Each row has a name. After each piece below comes the name of the row it's from, unless a question asks for something else. Each question is about the rows just above it.

K804: [-0.24 -3.48  1.24 -4.57]
K623: [-0.10 -0.70 -0.19  3.60]
K799: [-0.18  1.95 -3.13  3.22]
K636: [-0.20 -0.93  1.89 -1.42]
K821: [-0.10 -0.69 -0.19  3.60]
K408: [-0.15  3.50 -0.83  2.77]
K330: [-0.29 -1.41 -3.17 -5.55]
K809: [-4.69 -0.30  2.70 -1.56]
K207: [ 2.70 -0.30 -4.69 -1.57]
K23: [-0.15  2.57 -0.20  3.60]
K761: [-0.22  3.60 -0.20  2.57]
Go on from [-4.69 -0.30  2.70] to the end of its row. : [-1.56]
After [-0.20 -0.93], its row goes on with : [ 1.89 -1.42]
[ 2.57 -0.20  3.60] : K23
Which row holds [-0.30  2.70]? : K809
[-0.29 -1.41 -3.17 -5.55] : K330
Which row holds these entries in another order? [-5.55 -3.17 -1.41 -0.29] : K330
[ 1.95 -3.13  3.22] is in which row? : K799

K667: [ 0.17 -1.14 -0.32 -1.23  1.13  0.34  0.95 -0.03  0.32  0.01 -0.36  0.12
  0.07  0.37  0.46  0.22  0.09  0.07  1.20 -0.67 -0.11 -0.52  0.59 -0.29
  0.52  0.41  0.10  0.03  0.51  0.31  0.43  0.07 -0.62  1.00  0.83 -0.64
  0.88  0.13  0.47 -0.26  0.63 -0.90 -1.47  0.03  0.10  0.21 -0.10  0.73
 -0.14]
K534: [-0.02  0.01  0.04 -0.01  0.01 -0.06 -0.04 -0.03 -0.08 -0.05 -0.04  0.03
 -0.02  0.00  0.08  0.00  0.01  0.01  0.00 -0.01  0.02  0.00  0.04 -0.07
  0.01 -0.05  0.03 -0.12 -0.02  0.00 -0.02 -0.02  0.01 -0.03 -0.01 -0.01
  0.03 -0.02  0.05  0.05  0.06  0.00 -0.07  0.04  0.00  0.04  0.02 -0.02
  0.01]
K203: [-0.06  0.10 -0.17 -0.07 -0.34  0.03  0.38  0.09 -0.18  0.40  0.44  0.40
 -0.11  0.10 -0.02  0.09 -0.62  0.24 -0.68 -0.12  0.65 -0.03 -0.38 -0.49
  0.54  0.16 -0.36  0.52 -0.17  0.20  0.38  0.53 -0.09 -0.07 -0.41 -0.38
  0.38  0.49 -0.14 -0.27  0.03  0.13  0.07 -0.03 -0.74  0.28  0.06 -0.05
  0.48]
K43: [ 0.32 -1.67 -0.53 -1.90  1.69  0.47  1.36 -0.06  0.48  0.00 -0.57  0.23
  0.19  0.48  0.80  0.30  0.09  0.20  1.87 -1.01 -0.20 -0.73  0.87 -0.41
  0.71  0.59  0.13  0.04  0.79  0.59  0.70  0.09 -0.99  1.41  1.22 -0.92
  1.36  0.16  0.64 -0.41  0.96 -1.30 -2.20  0.08  0.19  0.30 -0.22  1.12
 -0.22]
K353: [ 0.21  0.12  0.51  0.88 -0.26  1.00  0.43 -0.67  0.73  0.31 -0.90 -0.14
 -0.36  0.10 -0.03  0.07  1.20  0.52  0.46  0.37 -0.29  0.10  0.95  1.13
  0.32  0.07  0.63 -0.11 -1.14  0.22 -0.52 -0.62  0.03  0.83  0.03 -0.10
  0.34  0.59  0.07  0.09  0.13  0.17  0.01 -0.64 -0.32  0.47 -1.47 -1.23
  0.42]
K83: [-0.48 -0.48 -1.14  0.44  0.32  0.05 -0.36  1.34 -1.11 -0.02  2.12 -1.29
 -0.56  0.26  1.51  0.33 -0.50  0.26 -0.45  1.37  0.67 -0.17  0.38  0.54
  0.92 -0.01  0.25  0.33  0.67  0.03  0.66 -0.45 -1.15  0.14  0.08  0.37
  0.22  0.68  1.22  0.62 -0.70  0.36  1.06 -0.32  0.10  0.80  0.52  0.82
 -0.02]
K424: [ 0.17 -1.14 -0.32 -1.23  1.13  0.34  0.95 -0.03  0.32  0.01 -0.36  0.12
  0.07  0.37  0.46  0.22  0.09  0.07  1.20 -0.67 -0.11 -0.52  0.59 -0.29
  0.52  0.41  0.10  0.03  0.51  0.31  0.43  0.07 -0.62  0.26 -0.48 -0.53
 -0.08  0.06 -0.04  0.07  1.38 -0.36 -0.27  0.07 -0.17 -0.72  0.20  0.38
 -0.46]
K213: [-0.36  0.32  0.54  0.08  0.38  0.25  0.03  0.80  0.68 -0.45 -1.15 -1.11
 -0.02 -0.70  0.92 -0.56 -0.32 -1.29 -0.18  0.66  0.37  0.52  0.10  1.22
  0.33 -0.45 -0.01  0.82  0.67  1.51  0.05  0.33  1.34  0.67  0.36  1.37
  1.06  0.26 -0.48  0.22  0.44 -0.48  2.12 -0.02 -1.14  0.14  0.62 -0.50
  0.26]
[ 0.38  0.44  0.38 -0.03 -0.06  0.03  0.09  0.06 -0.07 -0.05 -0.17 -0.34
  0.28  0.40 -0.09 -0.02  0.49 -0.68 -0.14  0.07  0.03  0.54  0.65 -0.38
 -0.17 -0.27 -0.49  0.09 -0.11  0.53 -0.18 -0.12  0.24  0.52 -0.36 -0.03
  0.40 -0.62  0.20 -0.07  0.10  0.13 -0.74 -0.38  0.48  0.10  0.38  0.16
 -0.41] is which row reordered? : K203
Where do [ 0.02 -0.02] appear? : K534
[ 0.21  0.12  0.51  0.88 -0.26  1.00  0.43 -0.67  0.73  0.31 -0.90 -0.14
 -0.36  0.10 -0.03  0.07  1.20  0.52  0.46  0.37 -0.29  0.10  0.95  1.13
  0.32  0.07  0.63 -0.11 -1.14  0.22 -0.52 -0.62  0.03  0.83  0.03 -0.10
  0.34  0.59  0.07  0.09  0.13  0.17  0.01 -0.64 -0.32  0.47 -1.47 -1.23
  0.42] : K353
Put [-1.29 -1.15 -1.14 -1.11 -0.70 -0.56 -0.50 -0.48 -0.48 -0.45 -0.45 -0.36
 -0.32 -0.17 -0.02 -0.02 -0.01  0.03  0.05  0.08  0.10  0.14  0.22  0.25
  0.26  0.26  0.32  0.33  0.33  0.36  0.37  0.38  0.44  0.52  0.54  0.62
  0.66  0.67  0.67  0.68  0.80  0.82  0.92  1.06  1.22  1.34  1.37  1.51
  2.12] back in order: which row is it? : K83
Which row holds these entries in another order? [-0.14  0.73 -0.10  0.21  0.10  0.03 -1.47 -0.90  0.63 -0.26  0.47  0.13
  0.88 -0.64  0.83  1.00 -0.62  0.07  0.43  0.31  0.51  0.03  0.10  0.41
  0.52 -0.29  0.59 -0.52 -0.11 -0.67  1.20  0.07  0.09  0.22  0.46  0.37
  0.07  0.12 -0.36  0.01  0.32 -0.03  0.95  0.34  1.13 -1.23 -0.32 -1.14
  0.17] : K667
The row with [-0.26  1.00  0.43 -0.67  0.73] is : K353
The row with [ 0.17 -1.14 -0.32 -1.23  1.13  0.34  0.95 -0.03  0.32  0.01 -0.36  0.12
  0.07  0.37  0.46  0.22  0.09  0.07  1.20 -0.67 -0.11 -0.52  0.59 -0.29
  0.52  0.41  0.10  0.03  0.51  0.31  0.43  0.07 -0.62  0.26 -0.48 -0.53
 -0.08  0.06 -0.04  0.07  1.38 -0.36 -0.27  0.07 -0.17 -0.72  0.20  0.38
 -0.46] is : K424

K726: [ 2.25 -1.02  0.31  6.66 -0.93  5.61]
K333: [ 2.25 -1.02  0.30  6.66 -0.93  5.61]
K154: [ 9.41  6.27  0.31  6.66 -0.93  5.61]
Go on from [-1.02  0.31] to the end of its row. : [ 6.66 -0.93  5.61]
The rest of the row after [0.30 6.66]: : [-0.93  5.61]
[9.41 6.27 0.31] is in which row? : K154
The rest of the row after [ 2.25 -1.02  0.30  6.66]: : [-0.93  5.61]
After [ 2.25 -1.02  0.30], its row goes on with : [ 6.66 -0.93  5.61]
The rest of the row after [ 9.41  6.27  0.31  6.66 -0.93]: : [5.61]
Go on from [ 2.25 -1.02  0.31] to the end of its row. : [ 6.66 -0.93  5.61]

K93: [-0.68 -4.19 -1.62 -2.98 -4.97]
K610: [ 4.02 -0.99 -1.10  1.67 -5.13]
K918: [ 1.30 -0.99 -1.09 -3.10  0.19]
[ 1.30 -0.99 -1.09 -3.10  0.19] : K918
Go on from [-0.99 -1.09] to the end of its row. : [-3.10  0.19]

K942: [ 0.64 -1.99  0.45 -3.23 -0.57  2.54 -1.28 -2.35 -2.73]
K719: [ 0.78 -1.44 -0.43 -7.23  0.52  6.53 -1.16 -3.54 -5.13]
K27: [ 1.39 -3.75  0.58 -3.18 -1.64  1.29 -2.76 -3.36 -2.93]
K617: [ 0.51 -1.87  1.01 -3.20 -0.45  2.80 -0.86 -2.22 -2.72]
K8: [ 0.15 -0.32  0.07  0.76 -1.17 -0.65 -0.19 -0.13  0.27]
K197: [ 1.61 -2.39 -0.02 -0.36 -1.99 -1.80 -2.47 -1.63 -0.47]
K876: [-0.77  0.81 -0.43 -7.22  1.26  0.92  0.62  0.64 -0.23]
Where do [ 0.15 -0.32  0.07  0.76 -1.17 -0.65 -0.19 -0.13  0.27] appear? : K8
The row with [-0.77  0.81 -0.43 -7.22  1.26  0.92  0.62  0.64 -0.23] is : K876
[-2.47 -1.63] : K197
Go on from [-0.43 -7.23] to the end of its row. : [ 0.52  6.53 -1.16 -3.54 -5.13]
[ 1.61 -2.39 -0.02 -0.36 -1.99 -1.80 -2.47 -1.63 -0.47] : K197
[ 0.78 -1.44 -0.43 -7.23  0.52  6.53 -1.16 -3.54 -5.13] : K719

K468: [-0.63 -3.08 -7.66  0.24  1.66  2.74  0.83  3.91  2.85]
K288: [-0.81  2.74  1.57  0.89  3.87  4.07 -0.89  0.28 -0.06]
K952: [-7.84  3.26 -4.03  7.13  4.65 -3.74  0.26 -3.47 -5.62]
K285: [-1.54  2.12  3.26 -0.56  2.72  2.17 -1.74  0.13 -1.15]
K2: [-0.15  4.23 -1.98 -1.50 -5.37  3.26 -5.36 -6.36  3.62]
K190: [-0.81  2.50  3.12 -1.14  4.01  1.86 -1.40  2.22 -1.11]
K928: [-2.27 -2.88 -6.19  1.95  1.33  2.80  0.44  3.61  2.96]
K527: [ 0.13 -2.53 -6.09  0.38  1.42  2.16 -1.20  3.48  2.51]
The rest of the row after [-1.98 -1.50 -5.37]: : [ 3.26 -5.36 -6.36  3.62]
Where do [-0.63 -3.08 -7.66  0.24  1.66  2.74  0.83  3.91  2.85] appear? : K468
The rest of the row after [4.01 1.86]: : [-1.40  2.22 -1.11]
The rest of the row after [1.57 0.89]: : [ 3.87  4.07 -0.89  0.28 -0.06]

